Here is a tiny trained network, its code and every weight. The questions are about switching its units off for an input and a class, where a switched-off unit gives its printed mean instead of its output.

import numpy as np


def w(rows, s, z=0):
    codes = np.array(rows[::2]) - 128.0
    scale = np.full(codes.shape[1], s)
    scale[-1] = z or s
    return codes * scale


def norm(h):
    return h / np.sqrt((h * h).mean(-1, keepdims=True) + 1e-5)


def f(y):
    return y / 2 * (1 + np.tanh(0.7978845608 * (y + 0.044715 * y**3)))


def log_softmax(a):
    a = a - a.max(-1, keepdims=True)
    return a - np.log(np.exp(a).sum(-1, keepdims=True))


def net(x, mask):
    res = np.array(x, float).reshape(1, 2) / 4 @ E
    u = 0
    for l in range(2):
        y = f(norm(res) @ A[l][:, :-1].T + A[l][:, -1])
        res = res + np.where(mask[u : u + 3], y, B[l][:, -1]) @ B[l][:, :-1]
        u += 3
    return log_softmax(norm(res)[-1] @ U[:, :-1].T + U[:, -1])


A, B = {}, {}
E = w([
[238,255,118,137,112,198,52,205],'x0',
[112,198,230,63,162,113,171,148],'x1',
],0.0054)
A[0] = w([
[120,166,253,150,174,113,185,140,2],'L0N1',
[50,86,51,231,137,184,62,88,46],'L0N2',
[131,110,87,235,106,104,109,84,173],'L0N3',
],0.0057,0.00093)
B[0] = w([
[2,175,86,163,35,178,216,90,242],'L0N1',
[69,122,195,190,150,67,226,108,253],'L0N2',
[61,249,80,71,69,172,134,160,213],'L0N3',
],0.0077,0.0037)
A[1] = w([
[105,15,148,116,197,57,184,104,166],'L1N1',
[136,24,166,155,127,53,162,46,179],'L1N2',
[108,103,24,254,112,91,133,129,3],'L1N3',
],0.0058,0.0019)
B[1] = w([
[232,68,90,88,115,117,8,169,254],'L1N1',
[252,254,155,166,205,186,69,190,242],'L1N2',
[3,144,179,52,51,191,220,68,189],'L1N3',
],0.007,0.004)
U = w([
[5,147,145,112,87,118,200,91,2],'0',
[194,116,155,124,139,112,50,123,254],'1',
],0.011,0.00047)

Each question gives the input, the list of numbers given to net, and the class t.
The units are the neurons (one row each of A and B). Each row of codes is followed by its name. A weight is (code - 128) times the scale printed after its matrix; where a second scale follows, it is the last column's (A, B and U).
mask holds one flag per neuron, layer by layer. A switched-off neuron (its flag False) gives its mean, the last column of its row in B, instead of its output. The means were averaged over made-up inputs and are rounded, as every weight is.
A unit's drop is (log p(t) with every unit on - log p(t) with that unit switched off) / (log p(t) with every unit on - log p(t) with every unit switched off).
The circuit of an input: a set's keep is (log p(t) with only the set's units on - log p(t) with every unit switched off) / (log p(t) with every unit on - log p(t) with every unit switched off). Starting from all 6 units, units are removed one at a time, each time the one whose removal leaves the highest keep (on an exact tie, the one counted first), for as long as the keep stays at least 0.8.
circuit, biggest first: the units of the circuit, biggest drop first
unit that matters most: the unit with the biggest drop
k most important neurons: the k neurons with the biggest drops, biggest first
drop when u is switched off: that unit's drop, to one decimal
input [-5,-4], class 1: 3 most important neurons -> [L0N1, L1N1, L1N2]
input [5,-5], class 0: 4 most important neurons -> [L1N1, L1N2, L1N3, L0N2]
input [-4,-1], class 1: unit that matters most -> L0N1
input [-7,6], class 1: circuit, biggest first -> [L0N3, L1N1]
input [-8,7], class 1: 4 most important neurons -> [L0N3, L1N1, L1N2, L1N3]
input [-7,-4], class 1: 3 most important neurons -> [L0N1, L1N1, L1N2]
input [7,-8], class 0: 2 most important neurons -> [L1N3, L1N1]
input [-8,-3], class 1: 2 most important neurons -> [L0N1, L1N1]
input [-3,-1], class 1: drop when L0N1 is switched off -> 1.0
input [2,0], class 1: drop when L0N1 is switched off -> 2.5
input [7,-7], class 0: drop when L0N1 is switched off -> -0.2
input [-4,0], class 1: drop when L1N2 is switched off -> 0.0
